Below are the code and all the weights of a small trained network. Each question names an input and a target symbol and asks about switching units off, where a switched-off unit gives its printed mean instead of its output.

import numpy as np


def w(rows, s, z=0):
    codes = np.array(rows[::2]) - 128.0
    scale = np.full(codes.shape[1], s)
    scale[-1] = z or s
    return codes * scale


def norm(h):
    return h / np.sqrt((h * h).mean(-1, keepdims=True) + 1e-5)


def f(y):
    return y / 2 * (1 + np.tanh(0.7978845608 * (y + 0.044715 * y**3)))


def softmax(a):
    e = np.exp(a - a.max(-1, keepdims=True))
    return e / e.sum(-1, keepdims=True)


def log_softmax(a):
    a = a - a.max(-1, keepdims=True)
    return a - np.log(np.exp(a).sum(-1, keepdims=True))


def net(x, mask):
    ids = ['αγδεηθξπστφψω'.index(c) for c in x.split()]
    T = len(ids)
    res = E[ids] + P[:T]
    u = 0
    for l in range(2):
        q, k, v = (norm(res) @ M[l].T for M in (Q, K, V))
        z = softmax(np.where(np.tri(T) > 0, q @ k.T / 3**0.5, -1e9)) @ v
        res = res + np.where(mask[u], z, O[l][:, -1]) @ O[l][:, :-1]
        u += 1
        y = f(norm(res) @ A[l][:, :-1].T + A[l][:, -1])
        res = res + np.where(mask[u : u + 4], y, B[l][:, -1]) @ B[l][:, :-1]
        u += 4
    return log_softmax(norm(res)[-1] @ U[:, :-1].T + U[:, -1])


Q, K, V, O, A, B = {}, {}, {}, {}, {}, {}
E = w([
[102,171,139,185,200],'α',
[226,5,159,140,176],'γ',
[69,133,102,193,56],'δ',
[213,72,232,110,182],'ε',
[190,183,187,139,13],'η',
[151,244,130,108,212],'θ',
[194,175,175,153,40],'ξ',
[162,32,26,37,192],'π',
[83,135,104,188,26],'σ',
[41,136,97,211,106],'τ',
[85,137,86,202,55],'φ',
[122,147,195,82,120],'ψ',
[5,200,99,24,94],'ω',
],0.018)
P = w([
[145,53,162,2,220],'0',
[248,186,81,178,182],'1',
[248,210,109,162,182],'2',
[237,217,131,162,185],'3',
[214,236,145,179,183],'4',
[203,232,155,175,187],'5',
],0.0086)
Q[0] = w([
[71,163,76,150,137],'L0H1',
[160,199,189,63,168],'L0H1',
[87,7,52,70,115],'L0H1',
],0.013)
K[0] = w([
[92,83,136,96,96],'L0H1',
[118,247,174,151,97],'L0H1',
[211,90,36,98,134],'L0H1',
],0.014)
V[0] = w([
[158,130,61,150,94],'L0H1',
[207,153,69,108,100],'L0H1',
[195,128,81,145,255],'L0H1',
],0.0091)
O[0] = w([
[144,190,113,148,140,120],'L0H1',
[86,143,154,81,248,180],'L0H1',
[69,164,187,129,115,254],'L0H1',
],0.015,0.0025)
A[0] = w([
[176,117,168,99,224,254],'L0N1',
[75,183,143,171,65,96],'L0N2',
[84,192,6,113,121,97],'L0N3',
[85,72,144,54,115,105],'L0N4',
],0.012,0.0025)
B[0] = w([
[82,136,109,213,121,254],'L0N1',
[180,42,198,101,160,178],'L0N2',
[58,188,126,29,5,171],'L0N3',
[198,233,24,45,119,137],'L0N4',
],0.011,0.0092)
Q[1] = w([
[30,104,98,189,84],'L1H1',
[254,186,31,142,251],'L1H1',
[104,202,85,144,58],'L1H1',
],0.0092)
K[1] = w([
[146,126,41,2,120],'L1H1',
[8,208,225,210,9],'L1H1',
[191,74,50,180,151],'L1H1',
],0.0074)
V[1] = w([
[151,224,158,225,172],'L1H1',
[164,76,70,254,218],'L1H1',
[235,129,106,1,223],'L1H1',
],0.0067)
O[1] = w([
[116,4,138,48,111,252],'L1H1',
[105,76,74,183,235,147],'L1H1',
[190,179,92,93,242,83],'L1H1',
],0.011,0.0039)
A[1] = w([
[171,171,128,208,138,74],'L1N1',
[199,105,175,255,106,75],'L1N2',
[117,75,95,193,85,5],'L1N3',
[125,128,36,141,83,93],'L1N4',
],0.016,0.013)
B[1] = w([
[148,252,117,81,136,163],'L1N1',
[43,225,122,129,180,254],'L1N2',
[66,186,91,79,134,137],'L1N3',
[161,86,159,127,193,172],'L1N4',
],0.017,0.0075)
U = w([
[152,92,233,115,94,166],'α',
[207,111,97,173,187,194],'γ',
[167,188,152,161,80,122],'δ',
[212,159,191,113,179,124],'ε',
[170,119,107,202,88,235],'η',
[96,106,199,233,97,104],'θ',
[167,109,172,188,202,119],'ξ',
[104,112,87,53,211,117],'π',
[122,162,8,190,133,112],'σ',
[18,129,82,210,83,86],'τ',
[75,151,217,47,188,1],'φ',
[86,66,98,139,134,221],'ψ',
[127,196,90,32,103,126],'ω',
],0.015,0.009)

Each question gives the input, a string of symbols that net reads in full, and the target symbol t.
The units are the heads (3 rows each of Q, K, V and O) and the neurons (one row each of A and B). Each row of codes is followed by its name. A weight is (code - 128) times the scale printed after its matrix; where a second scale follows, it is the last column's (O, A, B and U).
mask holds one flag per unit, layer by layer, with each layer's heads first. A switched-off unit (its flag False) gives its mean, the last column of its rows in O or B, instead of its output. The means were averaged over made-up inputs and are rounded, as every weight is.
A unit's drop is (log p(t) with every unit on - log p(t) with that unit switched off) / (log p(t) with every unit on - log p(t) with every unit switched off).
The circuit of an input: a set's keep is (log p(t) with only the set's units on - log p(t) with every unit switched off) / (log p(t) with every unit on - log p(t) with every unit switched off). Starting from all 10 units, units are removed one at a time, each time the one whose removal leaves the highest keep (on an exact tie, the one counted first), for as long as the keep stays at least 0.8.
units of the circuit, in order: the units of the circuit, biggest drop first
k most important neurons: the k neurons with the biggest drops, biggest first
k most important neurons of layer l: the k neurons of layer l with the biggest drops, biggest first
input η φ ε ψ ψ δ, target π: units of the circuit, in order	(L0H1 L1H1 L0N1)
input α γ τ, target θ: 2 most important neurons of layer 0	(L0N2 L0N1)
input γ σ φ τ ψ σ, target ξ: units of the circuit, in order	(L1H1 L0N2)
input ω η δ, target δ: units of the circuit, in order	(L1H1)
input ψ τ τ τ θ φ, target ω: units of the circuit, in order	(L1H1 L0N4)
input α θ ξ θ δ, target θ: 3 most important neurons of layer 0	(L0N3 L0N2 L0N4)
input ξ α ψ, target ψ: units of the circuit, in order	(L1H1 L0N1 L0H1 L1N2)
input σ γ δ, target γ: 3 most important neurons	(L1N4 L0N1 L0N3)
input δ π α γ γ φ, target σ: units of the circuit, in order	(L0H1 L1N3)
input θ τ φ, target α: units of the circuit, in order	(L0N2 L0N3 L1N2)
input γ φ δ, target ξ: units of the circuit, in order	(L1H1 L0N2 L0N3 L0H1)
input θ θ θ, target φ: units of the circuit, in order	(L0H1 L1H1)
input α θ η ψ ψ φ, target θ: 2 most important neurons	(L0N3 L0N2)
input ε θ θ τ ε τ, target φ: units of the circuit, in order	(L0N2 L0N1)
input θ π θ ψ, target α: 3 most important neurons of layer 0	(L0N3 L0N4 L0N1)
input ξ τ η φ τ, target ψ: units of the circuit, in order	(L0N1 L0H1 L1H1 L1N2)
input π φ σ ψ θ, target θ: units of the circuit, in order	(L1H1 L1N2)
input γ ξ ξ θ θ τ, target ξ: 2 most important neurons of layer 0	(L0N4 L0N2)
input η η γ ξ φ, target π: most important neuron	(L0N3)
input π θ τ θ δ, target ε: 2 most important neurons of layer 0	(L0N2 L0N4)
input δ ψ ε τ π τ, target σ: 2 most important neurons of layer 1	(L1N4 L1N3)
input ψ ω τ, target ω: most important neuron of layer 0	(L0N4)
input α φ ξ τ τ θ, target δ: 2 most important neurons	(L0N2 L1N2)
